[ 88 139 164 100 123 121 129 173  88  80 122] -> S
[123 106 116 168 126  98 130 117 132 181  94] -> W
[ 72 128 150 108  67 141 119 118 129 136 135] -> H
[120 173 135 119 153  92 177 103 104 154 116] -> G
[ 72 102 103 108  67 141 124 158 126 187 160] -> P
[ 88 139 164 100 123 121 129 104  88  89 122] -> Q
both G Q: 
[104]
both S H: 
[129]

[167 137 163 186 192 165 167 178 105 167 185 201 175 140 190 152 117 123
 142] -> F
[141  95 154 118  88 114 138  85  91 187 138 169 112 101 171 131 142  76
 140] -> Y
[ 90 128 101  69  90 128  90  72  98 114  75 139  61 178 118 178  96 108
  91] -> K
[119 188  72 103 128 117 140 154 121  82 124 128 134 141 116  91 162 179
 104] -> M
[145  68  94 110 142  99 122  84  97  94  57  90  71 125  54  99 109 149
 118] -> J
[159 136 191 195 131 157  97 176 137 185 131 164 182  77 171 102 159  80
 133] -> A
find: [ 90 128 101  69  90 128  90  72  98 114  75 139  61 178 118 178  96 108
  91]
K
find: [159 136 191 195 131 157  97 176 137 185 131 164 182  77 171 102 159  80
 133]
A
find: [110 142  99 122  84  97  94]
J
find: [188  72 103 128]
M
after: [188]
[72]
find: [136 191 195 131 157  97 176 137 185 131 164]
A
where: [84]
J, 8

[190 135 110  94]  bik
[186 174 110 115]  mem
[132 109 103 127]  noti
find: [135 110  94]
bik
both mem bik: 
[110]

[126 123 125 144 103 137 128 138  96 148 145  69 173 109 198 102 132 131
  91 136  65 117 127] = Dob
[122 121 124 149 104 144 143 144 103 140 154  96 165 112 198 118 132 123
  85 147  86 111 123] = Vav
[120  93 114 181  94 145 162 127 109 103 158  53 146 107 198 110 171 132
  73 127 147  72 102] = Geza
[116 115 124 151 106 108 139 149  82 145 156  79 156 112 198 116 142 112
 100  86 147 109 120] = dube
after: [138]
[96]
size: [122 121 124]
3
find: [131  91]
Dob
find: [147  86]
Vav
find: [116 115 124 151 106 108 139 149  82 145 156  79 156 112 198 116 142 112
 100  86 147 109 120]
dube

[133 146 105 141 183  90 115 159]  ragi
[141 118 117 139 137 119 124 131]  suto
[140 116 120 137 129 124 126 126]  fisu
[136 140 107 142 175  95 116 154]  Nar
[122 121 143 118  97 150 136 111]  tarov
[135 114 128 131 119 149 124 131]  rala
[140 115 122 136 127 126 127 125]  rosu
where: [150]
tarov, 6
find: [137 119 124 131]
suto
size: [133 146 105 141 183]
5
find: [140 115 122 136 127 126 127 125]
rosu

[131 128 131 128] = toz
[141 129 166 103] = ves
[176 146 160 130] = rop
[126 128  71 142] = nelo
[131 128 126 150] = fisok
[141  71 141 142] = dad
[141 129 130 103] = gur
size: [176 146 160]
3
size: [141 129 130 103]
4
both gur dad: 
[141]
both gur rop: 
[130]
find: [126 128  71 142]
nelo
both dad gur: 
[141]
where: [146]
rop, 2

[ 83  96 106 148 174 159] : nanu
[144 148  89 159 178 113] : doka
[104 145 124 147 155 140] : degit
[129 117 106 149 169 108] : naliv
[137 190 157 122 124 129] : Ziba
[135 105 148 135 107 127] : zedel
both naliv nanu: 
[106]
where: [104]
degit, 1
where: [144]
doka, 1

[125 162 120 157 129 120 129 125] : bufur
[183 136 170 126 105 127 125 183] : Gofet
[131 124 178 130 152 125 101 161] : Saz
[134 125 172 138 151 124  98 134] : Mudam
[136 121 177 137 153 123  97 136] : vakuf
[124 160 122 164 136 120 129 124] : tulin
[128 156 122 157 135 125 123 137] : Koz
[170 131 136 125  98 134 101 170] : rabo
[129 125 178 134 150 120 102 129] : Liv
[104 147 122 155 124 117 113 104] : mumos
[168 129 135 125  96 139 104 168] : Vataf
[129 157 124 160 132 104 128 129] : dibu
find: [128 156 122 157 135 125 123 137]
Koz
size: [168 129 135 125  96]
5
after: [177]
[137]
where: [153]
vakuf, 5
after: [105]
[127]

[110 142 118 107 148 138 108 116 109 145 130 137] -> timo
[104 146 110  92 181 138 105 111  93 156 130 142] -> Rolog
[151 106 140 146  97 130 151 106 167 112 129 106] -> dibas
[149 131 150 157 103 121 136 146 135 100 121 113] -> Pebig
[104 146 110  92 161 138 105 111  93 156 130 142] -> botob
[121 126 111 113 149 128 132 111 110 149 109 136] -> Pako
[132 117 109 128 149 120 142 105 110 148 135 130] -> Lotet
where: [107]
timo, 4
both timo dibas: 
[130]
find: [151 106 140 146  97 130 151 106 167 112 129 106]
dibas

[135 111 128 108 117 161 169  89 164 105 122 112 124  71 109  95  78 129] = faros
[124 103 150 145 136 175 118 141 163 121 143 143 133  84 165 113 111 134] = Vab
[118 117 123 139 101 110  88  85  93  76 133 135 124 140  85 108 110 124] = riz
[139  84 124 100  86 144 135 142  79 149  99 106 133 166 131  76 144 124] = rire
[139  84 124 100  86 144 135 142  79 149  99 119 133 166 131  76 144 126] = zaz
[ 97  86 123 131 168 114  99  79  99 109 112  80 118 187 100 167 154 114] = muge
[113 173 118 127 177 125  87 152 115 135 110  99 113 119 156 169 131 130] = dogif
[139  84 124 100  86 144 135 142 135 133 124  93  76 166 131  76 144 126] = Fad
[126  87  94 114 107 143 133 139 146 131 157 122 132 114 119 109 156 121] = nefu
find: [ 93  76 133 135 124]
riz
where: [88]
riz, 7
size: [139  84 124 100  86 144 135 142 135 133 124  93  76 166 131  76]
16
find: [135 111 128 108 117 161 169  89 164 105 122 112 124  71 109  95  78 129]
faros

